Here is a tiny trained network, its code and every weight. The questions are about switching its units off for an input and a class, where a switched-off unit gives its printed mean instead of its output.

import numpy as np


def w(rows, s, z=0):
    codes = np.array(rows[::2]) - 128.0
    scale = np.full(codes.shape[1], s)
    scale[-1] = z or s
    return codes * scale


def norm(h):
    return h / np.sqrt((h * h).mean(-1, keepdims=True) + 1e-5)


def f(y):
    return y / 2 * (1 + np.tanh(0.7978845608 * (y + 0.044715 * y**3)))


def log_softmax(a):
    a = a - a.max(-1, keepdims=True)
    return a - np.log(np.exp(a).sum(-1, keepdims=True))


def net(x, mask):
    res = np.array(x, float).reshape(1, 2) / 4 @ E
    u = 0
    for l in range(4):
        y = f(norm(res) @ A[l][:, :-1].T + A[l][:, -1])
        res = res + np.where(mask[u : u + 4], y, B[l][:, -1]) @ B[l][:, :-1]
        u += 4
    return log_softmax(norm(res)[-1] @ U[:, :-1].T + U[:, -1])


A, B = {}, {}
E = w([
[130,33,189,98,104,79,63,204,251],'x0',
[185,110,153,167,174,242,99,78,94],'x1',
],0.0019)
A[0] = w([
[14,230,34,54,67,41,215,176,77,38],'L0N1',
[2,227,52,17,73,40,193,153,116,70],'L0N2',
[57,87,167,44,99,39,98,182,186,7],'L0N3',
[92,117,134,67,73,61,111,210,198,110],'L0N4',
],0.0035,0.0019)
B[0] = w([
[240,172,42,216,17,66,108,18,144,253],'L0N1',
[173,129,66,252,42,56,61,35,125,250],'L0N2',
[96,140,244,22,205,176,141,142,107,210],'L0N3',
[2,97,174,42,188,158,125,185,110,219],'L0N4',
],0.0033,0.0043)
A[1] = w([
[169,177,113,137,204,199,173,37,46,104],'L1N1',
[4,102,199,9,145,77,36,128,149,72],'L1N2',
[177,214,36,122,96,95,147,102,148,32],'L1N3',
[21,215,134,80,179,127,247,119,23,7],'L1N4',
],0.0034,0.0017)
B[1] = w([
[48,93,148,88,118,70,156,187,183,237],'L1N1',
[201,29,156,66,4,105,42,252,194,255],'L1N2',
[78,110,88,62,97,84,159,65,47,166],'L1N3',
[184,197,43,54,52,131,88,91,35,157],'L1N4',
],0.0036,0.0034)
A[2] = w([
[65,213,24,31,115,53,166,55,2,122],'L2N1',
[108,167,105,123,106,138,121,185,143,74],'L2N2',
[68,80,246,110,188,166,145,129,168,2],'L2N3',
[133,159,147,74,179,204,87,183,37,140],'L2N4',
],0.0039,0.0025)
B[2] = w([
[104,192,112,67,199,214,85,146,72,254],'L2N1',
[160,55,124,151,103,133,210,135,140,122],'L2N2',
[56,104,106,139,93,37,208,71,106,154],'L2N3',
[160,198,2,140,67,87,72,78,100,155],'L2N4',
],0.0039,0.0052)
A[3] = w([
[144,81,220,11,29,138,89,235,178,58],'L3N1',
[4,93,129,91,168,117,235,52,112,102],'L3N2',
[81,183,132,164,198,181,183,52,83,163],'L3N3',
[105,51,197,24,51,90,90,250,158,1],'L3N4',
],0.0042,0.003)
B[3] = w([
[153,69,176,53,85,53,139,164,183,253],'L3N1',
[58,79,179,212,183,100,255,179,170,139],'L3N2',
[128,58,160,98,96,104,134,195,198,182],'L3N3',
[177,128,110,48,22,58,39,200,163,244],'L3N4',
],0.0047,0.0057)
U = w([
[212,235,28,213,45,44,48,2,51,242],'0',
[240,216,206,164,178,97,188,183,75,3],'1',
[211,31,220,25,36,24,32,234,232,253],'2',
[206,50,210,239,203,218,55,78,211,123],'3',
[31,238,54,36,234,214,157,182,30,209],'4',
[50,39,219,211,217,108,245,206,208,221],'5',
],0.0052,0.0037)

Each question gives the input, the list of numbers given to net, and the class t.
The units are the neurons (one row each of A and B). Each row of codes is followed by its name. A weight is (code - 128) times the scale printed after its matrix; where a second scale follows, it is the last column's (A, B and U).
mask holds one flag per neuron, layer by layer. A switched-off neuron (its flag False) gives its mean, the last column of its row in B, instead of its output. The means were averaged over made-up inputs and are rounded, as every weight is.
A unit's drop is (log p(t) with every unit on - log p(t) with that unit switched off) / (log p(t) with every unit on - log p(t) with every unit switched off).
The circuit of an input: a set's keep is (log p(t) with only the set's units on - log p(t) with every unit switched off) / (log p(t) with every unit on - log p(t) with every unit switched off). Starting from the 12 units with the biggest drops (on a tie, the unit counted first), units are removed one at a time, each time the one whose removal leaves the highest keep (on an exact tie, the one counted first), for as long as the keep stays at least 0.8.
circuit, biggest first: the units of the circuit, biggest drop first
unit that matters most: the unit with the biggest drop
top k neurons: the k neurons with the biggest drops, biggest first
k most important neurons of layer l: the k neurons of layer l with the biggest drops, biggest first
drop when u is switched off: that unit's drop, to one decimal
input [1,6], class 5: unit that matters most : L1N2
input [-3,5], class 5: circuit, biggest first : [L1N1, L1N2, L3N2, L3N4]
input [2,5], class 3: top 2 neurons : [L0N4, L1N2]
input [0,2], class 5: top 2 neurons : [L0N4, L1N2]
input [-7,8], class 4: top 2 neurons : [L1N4, L1N2]
input [1,4], class 5: 3 most important neurons of layer 0 : [L0N1, L0N2, L0N4]
input [2,7], class 5: top 2 neurons : [L1N2, L0N1]
input [-7,-2], class 0: top 2 neurons : [L0N1, L0N4]
input [-3,6], class 5: top 3 neurons : [L1N1, L0N4, L1N2]
input [4,6], class 3: top 3 neurons : [L0N4, L0N3, L1N2]
input [-2,3], class 4: top 2 neurons : [L1N2, L0N2]
input [0,-7], class 0: top 2 neurons : [L0N1, L0N2]
input [-2,7], class 5: 2 most important neurons of layer 1 : [L1N1, L1N2]
input [-4,3], class 4: top 2 neurons : [L1N4, L1N2]
input [-8,-1], class 4: top 2 neurons : [L2N1, L1N2]
input [-5,4], class 4: unit that matters most : L1N4
input [0,-3], class 0: top 2 neurons : [L0N2, L0N1]
input [-5,5], class 4: top 2 neurons : [L1N4, L0N2]
input [0,5], class 5: 2 most important neurons of layer 0 : [L0N1, L0N2]
input [4,8], class 3: 2 most important neurons of layer 0 : [L0N3, L0N4]
input [-6,0], class 4: unit that matters most : L2N1
input [4,5], class 3: 2 most important neurons of layer 1 : [L1N2, L1N1]
input [-1,7], class 5: 2 most important neurons of layer 1 : [L1N2, L1N1]
input [-1,1], class 4: drop when L0N2 is switched off : 0.6
input [-8,-4], class 0: drop when L0N1 is switched off : 0.1
input [1,7], class 5: drop when L0N1 is switched off : 0.7
input [0,-5], class 0: drop when L0N1 is switched off : 0.7
